[[130 130]
 [115 138]
 [134 127]
 [112 123]
 [147  99]]
:
[130 138]

[[103 142]
 [157 132]
 [125 105]]
:
[103 132]

[[105 126 136]
 [127 106 117]
 [128 110 115]
 [125 109 117]
 [130 147 139]]
:
[105 106 115]

[[128 124 110 127]
 [128 127 116 129]
 [128 128 105 129]]
:
[128 127 105]

[[112 128 141]
 [131 105 130]]
:
[112 105]

[[139 147 120]
 [126 151 149]
 [111 108 124]]
:
[139 151 124]

[[129 137 118 120 122]
 [128 116 140 137 139]
 [150 129 127 114 119]]
:
[129 116 127]

[[125 120 142 143 110]
 [127 133 115 124 149]
 [122 128 114 141 116]
 [125 124 136 129 102]
 [127 124 144 133 144]]
:
[125 133 114 129 144]
---
[[124 130 126 142 135]
 [120 130 123 145 135]
 [124 130 126 142 135]
 [154 130 138 135 135]
 [124 130 126 141 135]
 [146 130 126 140 135]
 [113 130 126 142 135]
 [124 130 126 142 135]
 [124 130 126 142 135]
 [124 130 126 142 135]]
:
[[135 124 130 126 142]
 [135 120 130 123 145]
 [135 124 130 126 142]
 [135 154 130 138 135]
 [135 124 130 126 141]
 [135 146 130 126 140]
 [135 113 130 126 142]
 [135 124 130 126 142]
 [135 124 130 126 142]
 [135 124 130 126 142]]

[[150 118 120 142 120 125 142 113]
 [150 108 141 126 122 138 114 143]
 [150 120 111 144 136 111 130 141]
 [150 115 127 140 114 139 126 118]
 [149 132 108 113 138 148 131 112]
 [149 133 109 111 135 148 136 115]
 [150 128 106 124 148 136 113 118]
 [150 112 133 133 116 144 113 137]
 [150 126 106 129 149 129 111 127]
 [150 109 142 122 127 134 119 140]
 [150 136 114 107 122 143 147 132]]
:
[[113 150 118 120 142 120 125 142]
 [143 150 108 141 126 122 138 114]
 [141 150 120 111 144 136 111 130]
 [118 150 115 127 140 114 139 126]
 [112 149 132 108 113 138 148 131]
 [115 149 133 109 111 135 148 136]
 [118 150 128 106 124 148 136 113]
 [137 150 112 133 133 116 144 113]
 [127 150 126 106 129 149 129 111]
 [140 150 109 142 122 127 134 119]
 [132 150 136 114 107 122 143 147]]

[[119 147 124 109 132]
 [121 143 138 130 107]
 [130 118 121 136 151]
 [136 116 146 139 131]
 [137 111 136 142 138]
 [133 116 133 148 117]
 [139 116 141 114 134]
 [117 137 112 144 132]]
:
[[132 119 147 124 109]
 [107 121 143 138 130]
 [151 130 118 121 136]
 [131 136 116 146 139]
 [138 137 111 136 142]
 [117 133 116 133 148]
 [134 139 116 141 114]
 [132 117 137 112 144]]

[[128 110 124 116 137 134 134 136 124 127 126 114 102 118 131]
 [130 138 126 135 126 127 111 119 113 115 128 147 123 128 107]
 [136 140 135 122 135 136 109 138 131 107 128 122 109 136 135]
 [114 129 129 146 125 136 124 127 136 128 135 136 155 127 112]
 [123 120 114 129 122 116 134 110 103 127 120 134 118 117 137]]
:
[[131 128 110 124 116 137 134 134 136 124 127 126 114 102 118]
 [107 130 138 126 135 126 127 111 119 113 115 128 147 123 128]
 [135 136 140 135 122 135 136 109 138 131 107 128 122 109 136]
 [112 114 129 129 146 125 136 124 127 136 128 135 136 155 127]
 [137 123 120 114 129 122 116 134 110 103 127 120 134 118 117]]

[[119 138 124 143]
 [124 142 122 110]
 [115 141 113 113]
 [135 115 143 114]
 [147 103 137 146]
 [125 116 139 138]
 [138 118 141 118]
 [140 140 128 145]]
:
[[143 119 138 124]
 [110 124 142 122]
 [113 115 141 113]
 [114 135 115 143]
 [146 147 103 137]
 [138 125 116 139]
 [118 138 118 141]
 [145 140 140 128]]

[[127 123 138 119 115 118 119 127 121 118 126 132 129 130]
 [130 120 124 133 132 123 115 141 137 101 132 133 113 101]]
:
[[130 127 123 138 119 115 118 119 127 121 118 126 132 129]
 [101 130 120 124 133 132 123 115 141 137 101 132 133 113]]

[[137 130 134 135 127 139]
 [139 144 129 131 127 132]
 [132 125 130 153 130 130]
 [132 125 135 145 134 130]
 [133 131 130 145 126 135]]
:
[[139 137 130 134 135 127]
 [132 139 144 129 131 127]
 [130 132 125 130 153 130]
 [130 132 125 135 145 134]
 [135 133 131 130 145 126]]
